Below are the code and all the weights of a small trained network. Each question names an input and a class and asks about switching units off, where a switched-off unit gives its printed mean instead of its output.

import numpy as np


def w(rows, s, z=0):
    codes = np.array(rows[::2]) - 128.0
    scale = np.full(codes.shape[1], s)
    scale[-1] = z or s
    return codes * scale


def f(y):
    return np.maximum(y, 0)


def log_softmax(a):
    a = a - a.max(-1, keepdims=True)
    return a - np.log(np.exp(a).sum(-1, keepdims=True))


def net(x, mask):
    res = np.array(x, float).reshape(1, 6) / 4 @ E
    y = f(res @ A[0][:, :-1].T + A[0][:, -1])
    res = res + np.where(mask, y, B[0][:, -1]) @ B[0][:, :-1]
    return log_softmax(res[-1] @ U[:, :-1].T + U[:, -1])


A, B = {}, {}
E = w([
[37,87,98,29],'x0',
[128,128,128,128],'x1',
[195,72,213,45],'x2',
[111,254,163,85],'x3',
[129,127,128,128],'x4',
[218,154,18,59],'x5',
],0.0093)
A[0] = w([
[61,90,103,60,101],'n0',
[190,139,148,208,86],'n1',
[118,207,167,96,45],'n2',
[38,168,50,187,49],'n3',
[70,98,87,66,111],'n4',
[93,85,248,137,98],'n5',
[230,128,83,36,158],'n6',
[118,47,104,162,80],'n7',
[150,206,217,43,87],'n8',
[233,134,171,205,95],'n9',
[205,195,191,183,143],'n10',
[233,121,206,151,128],'n11',
[90,71,240,136,139],'n12',
[236,129,53,31,146],'n13',
[54,91,137,9,164],'n14',
[52,99,128,78,107],'n15',
[150,18,126,149,94],'n16',
[186,61,248,19,49],'n17',
[69,75,225,170,109],'n18',
[55,146,74,158,7],'n19',
[95,118,57,174,36],'n20',
[149,78,86,139,150],'n21',
[76,100,129,64,155],'n22',
[155,2,152,141,111],'n23',
[159,59,116,174,63],'n24',
[55,170,119,168,154],'n25',
[64,69,138,39,90],'n26',
[28,133,242,181,125],'n27',
[155,57,68,130,110],'n28',
[178,70,231,25,36],'n29',
[32,101,232,165,188],'n30',
[129,208,187,54,85],'n31',
[43,92,134,74,165],'n32',
[89,110,68,74,111],'n33',
[161,39,141,123,109],'n34',
],0.0093,0.0022)
B[0] = w([
[186,120,210,143,196],'n0',
[192,88,223,168,204],'n1',
[36,201,194,73,176],'n2',
[62,32,78,215,204],'n3',
[185,138,183,121,192],'n4',
[199,140,29,75,224],'n5',
[194,123,21,65,240],'n6',
[54,203,172,55,185],'n7',
[6,175,148,91,206],'n8',
[202,101,244,152,229],'n9',
[137,90,216,149,222],'n10',
[134,55,187,215,219],'n11',
[194,142,24,77,228],'n12',
[219,144,38,56,255],'n13',
[175,97,224,174,229],'n14',
[189,127,210,155,188],'n15',
[39,199,192,72,205],'n16',
[25,50,33,254,240],'n17',
[214,171,60,70,232],'n18',
[70,51,98,205,172],'n19',
[69,124,77,159,172],'n20',
[93,167,133,89,177],'n21',
[153,105,220,140,189],'n22',
[38,208,133,89,219],'n23',
[87,177,207,86,184],'n24',
[97,124,85,130,193],'n25',
[175,90,219,176,207],'n26',
[187,156,62,63,254],'n27',
[80,198,140,54,189],'n28',
[28,16,35,227,225],'n29',
[192,149,56,69,252],'n30',
[28,203,170,81,195],'n31',
[188,100,204,152,202],'n32',
[193,102,172,124,185],'n33',
[27,168,147,118,192],'n34',
],0.0076,0.0092)
U = w([
[238,160,41,35,88],'0',
[216,101,247,146,54],'1',
[62,70,68,175,168],'2',
[31,252,184,27,3],'3',
],0.012,0.0038)

Each question gives the input, the list of numbers given to net, and the class t.
The units are the neurons (one row each of A and B). Each row of codes is followed by its name. A weight is (code - 128) times the scale printed after its matrix; where a second scale follows, it is the last column's (A, B and U).
mask holds one flag per neuron, in row order. A switched-off neuron (its flag False) gives its mean, the last column of its row in B, instead of its output. The means were averaged over made-up inputs and are rounded, as every weight is.
A unit's drop is (log p(t) with every unit on - log p(t) with that unit switched off) / (log p(t) with every unit on - log p(t) with every unit switched off).
The circuit of an input: a set's keep is (log p(t) with only the set's units on - log p(t) with every unit switched off) / (log p(t) with every unit on - log p(t) with every unit switched off). Starting from the 12 units with the biggest drops (on a tie, the unit counted first), units are removed one at a time, each time the one whose removal leaves the highest keep (on an exact tie, the one counted first), for as long as the keep stays at least 0.8.
circuit, biggest first: the units of the circuit, biggest drop first
most important unit: the unit with the biggest drop
top k neurons: the k neurons with the biggest drops, biggest first
drop of u: that unit's drop, to one decimal
input [3,-7,3,-2,7,-3], class 0: most important unit => n12
input [-4,3,7,6,-1,4], class 2: circuit, biggest first => (n17; n29)
input [4,2,-3,-8,7,-7], class 3: top 3 neurons => (n16; n7; n23)
input [-7,-6,8,0,-2,7], class 2: circuit, biggest first => (n17; n29)
input [7,-7,-6,-5,5,-7], class 0: top 4 neurons => (n30; n27; n18; n12)
input [3,-3,-3,3,0,0], class 1: top 3 neurons => (n17; n29; n23)
input [-6,4,-1,7,1,1], class 3: top 2 neurons => (n8; n2)
input [-1,3,6,8,-4,2], class 3: top 3 neurons => (n31; n8; n2)
input [2,-8,8,-6,8,4], class 2: top 2 neurons => (n17; n29)
input [1,-5,-8,3,3,-7], class 2: top 2 neurons => (n3; n19)
input [8,-1,2,1,7,7], class 1: top 2 neurons => (n14; n26)
input [3,4,0,-8,-8,7], class 3: top 2 neurons => (n16; n28)
input [5,-1,0,5,0,-2], class 1: drop of n28 => 0.1
input [-5,8,1,-4,-3,4], class 1: circuit, biggest first => (n9)
input [6,-4,8,4,2,-4], class 2: drop of n17 => 1.3
input [4,-8,0,-5,-3,4], class 3: drop of n28 => 0.2
